Below are the code and all the weights of a small trained network. Each question names an input and a class and asks about switching units off, where a switched-off unit gives its printed mean instead of its output.

import numpy as np


def w(rows, s, z=0):
    codes = np.array(rows[::2]) - 128.0
    scale = np.full(codes.shape[1], s)
    scale[-1] = z or s
    return codes * scale


def norm(h):
    return h / np.sqrt((h * h).mean(-1, keepdims=True) + 1e-5)


def f(y):
    return y / 2 * (1 + np.tanh(0.7978845608 * (y + 0.044715 * y**3)))


def log_softmax(a):
    a = a - a.max(-1, keepdims=True)
    return a - np.log(np.exp(a).sum(-1, keepdims=True))


def net(x, mask):
    res = np.array(x, float).reshape(1, 3) / 4 @ E
    u = 0
    for l in range(3):
        y = f(norm(res) @ A[l][:, :-1].T + A[l][:, -1])
        res = res + np.where(mask[u : u + 5], y, B[l][:, -1]) @ B[l][:, :-1]
        u += 5
    return log_softmax(norm(res)[-1] @ U[:, :-1].T + U[:, -1])


A, B = {}, {}
E = w([
[154,80,194,160,44,209,182,130],'x0',
[86,224,232,144,160,47,98,114],'x1',
[173,2,159,158,218,93,175,141],'x2',
],0.0085)
A[0] = w([
[124,189,66,96,1,189,120,195,103],'L0N1',
[220,115,119,136,66,203,184,192,186],'L0N2',
[53,143,91,139,129,101,136,135,32],'L0N3',
[150,234,169,187,105,179,183,83,141],'L0N4',
[118,61,9,102,179,95,133,142,4],'L0N5',
],0.0077,0.0029)
B[0] = w([
[91,115,112,101,100,169,136,86,252],'L0N1',
[91,105,117,189,87,76,121,113,255],'L0N2',
[166,102,149,111,155,126,151,166,131],'L0N3',
[135,113,134,116,145,181,86,180,197],'L0N4',
[252,154,126,63,147,170,68,87,204],'L0N5',
],0.013,0.0062)
A[1] = w([
[160,186,198,133,190,83,57,221,92],'L1N1',
[186,2,152,207,98,182,117,76,74],'L1N2',
[91,248,207,64,44,175,125,106,250],'L1N3',
[133,62,66,158,238,42,184,130,182],'L1N4',
[82,55,29,89,97,114,140,49,210],'L1N5',
],0.0074,0.0023)
B[1] = w([
[192,160,120,222,137,123,186,77,224],'L1N1',
[129,161,132,93,91,26,131,216,248],'L1N2',
[134,75,63,125,193,121,214,167,254],'L1N3',
[54,170,7,44,111,92,29,93,201],'L1N4',
[191,248,143,172,118,94,116,119,241],'L1N5',
],0.011,0.0065)
A[2] = w([
[165,144,95,83,238,153,80,59,251],'L2N1',
[102,94,218,115,43,73,82,247,129],'L2N2',
[80,184,234,158,18,103,165,168,19],'L2N3',
[2,155,154,109,159,230,182,175,180],'L2N4',
[61,120,74,187,117,152,91,48,184],'L2N5',
],0.0084,0.0019)
B[2] = w([
[131,34,249,92,80,217,92,142,254],'L2N1',
[62,92,152,134,175,170,67,209,204],'L2N2',
[95,96,173,116,134,213,192,101,192],'L2N3',
[147,105,112,80,210,119,85,164,175],'L2N4',
[88,95,166,187,154,76,185,54,169],'L2N5',
],0.013,0.0071)
U = w([
[61,90,217,155,169,51,97,18,8],'0',
[39,54,201,167,96,169,149,199,187],'1',
[222,92,159,32,109,199,57,68,215],'2',
[130,110,64,82,126,7,50,214,47],'3',
[216,215,75,170,73,91,82,114,31],'4',
[146,113,38,43,231,176,164,174,157],'5',
[106,165,42,168,56,145,222,28,91],'6',
[216,179,166,214,195,112,210,128,252],'7',
],0.019,0.0034)

Each question gives the input, the list of numbers given to net, and the class t.
The units are the neurons (one row each of A and B). Each row of codes is followed by its name. A weight is (code - 128) times the scale printed after its matrix; where a second scale follows, it is the last column's (A, B and U).
mask holds one flag per neuron, layer by layer. A switched-off neuron (its flag False) gives its mean, the last column of its row in B, instead of its output. The means were averaged over made-up inputs and are rounded, as every weight is.
A unit's drop is (log p(t) with every unit on - log p(t) with that unit switched off) / (log p(t) with every unit on - log p(t) with every unit switched off).
The circuit of an input: a set's keep is (log p(t) with only the set's units on - log p(t) with every unit switched off) / (log p(t) with every unit on - log p(t) with every unit switched off). Starting from the 12 units with the biggest drops (on a tie, the unit counted first), units are removed one at a time, each time the one whose removal leaves the highest keep (on an exact tie, the one counted first), for as long as the keep stays at least 0.8.
circuit, biggest first: the units of the circuit, biggest drop first
unit that matters most: the unit with the biggest drop
top k neurons: the k neurons with the biggest drops, biggest first
k most important neurons of layer l: the k neurons of layer l with the biggest drops, biggest first
drop of u: that unit's drop, to one decimal
input [-5,8,0], class 7: circuit, biggest first : [L1N1 L0N2]
input [-4,2,1], class 0: unit that matters most : L2N5
input [-6,8,-1], class 7: circuit, biggest first : [L1N1 L0N2]
input [5,-2,-7], class 6: top 2 neurons : [L0N1 L0N2]
input [7,-6,7], class 3: circuit, biggest first : [L2N1 L1N2]
input [-3,-1,-6], class 5: top 2 neurons : [L0N2 L1N3]
input [-5,-1,-5], class 5: top 3 neurons : [L0N2 L1N3 L0N5]
input [4,8,-4], class 5: 2 most important neurons of layer 1 : [L1N3 L1N5]
input [3,8,6], class 7: circuit, biggest first : [L1N1 L0N1]
input [2,-6,-1], class 6: 3 most important neurons of layer 0 : [L0N1 L0N4 L0N2]
input [8,6,-3], class 5: top 2 neurons : [L1N3 L2N4]
input [-4,1,-6], class 5: top 2 neurons : [L0N5 L1N3]
input [2,-3,-1], class 6: top 4 neurons : [L0N1 L1N5 L2N1 L0N4]
input [7,7,-3], class 5: top neuron : [L1N3]
input [2,8,-4], class 7: top 3 neurons : [L1N1 L0N1 L1N4]
input [3,0,-4], class 5: top 3 neurons : [L0N4 L2N4 L1N3]
input [-7,2,-6], class 5: top 3 neurons : [L1N3 L0N5 L0N2]
input [-1,-5,1], class 4: top 2 neurons : [L0N2 L1N2]
input [-1,-6,7], class 3: 2 most important neurons of layer 1 : [L1N2 L1N1]
input [-2,2,0], class 0: top 2 neurons : [L0N5 L0N1]
input [-7,5,0], class 0: circuit, biggest first : [L1N2]
input [2,-7,-1], class 6: top 3 neurons : [L1N5 L2N3 L0N1]
input [6,7,-1], class 7: top 2 neurons : [L0N1 L1N1]
input [-2,-7,-4], class 6: 3 most important neurons of layer 0 : [L0N1 L0N2 L0N4]
input [0,-8,4], class 3: 2 most important neurons of layer 1 : [L1N2 L1N1]
input [3,3,6], class 3: drop of L2N1 : 0.1
input [3,-1,6], class 3: unit that matters most : L1N4
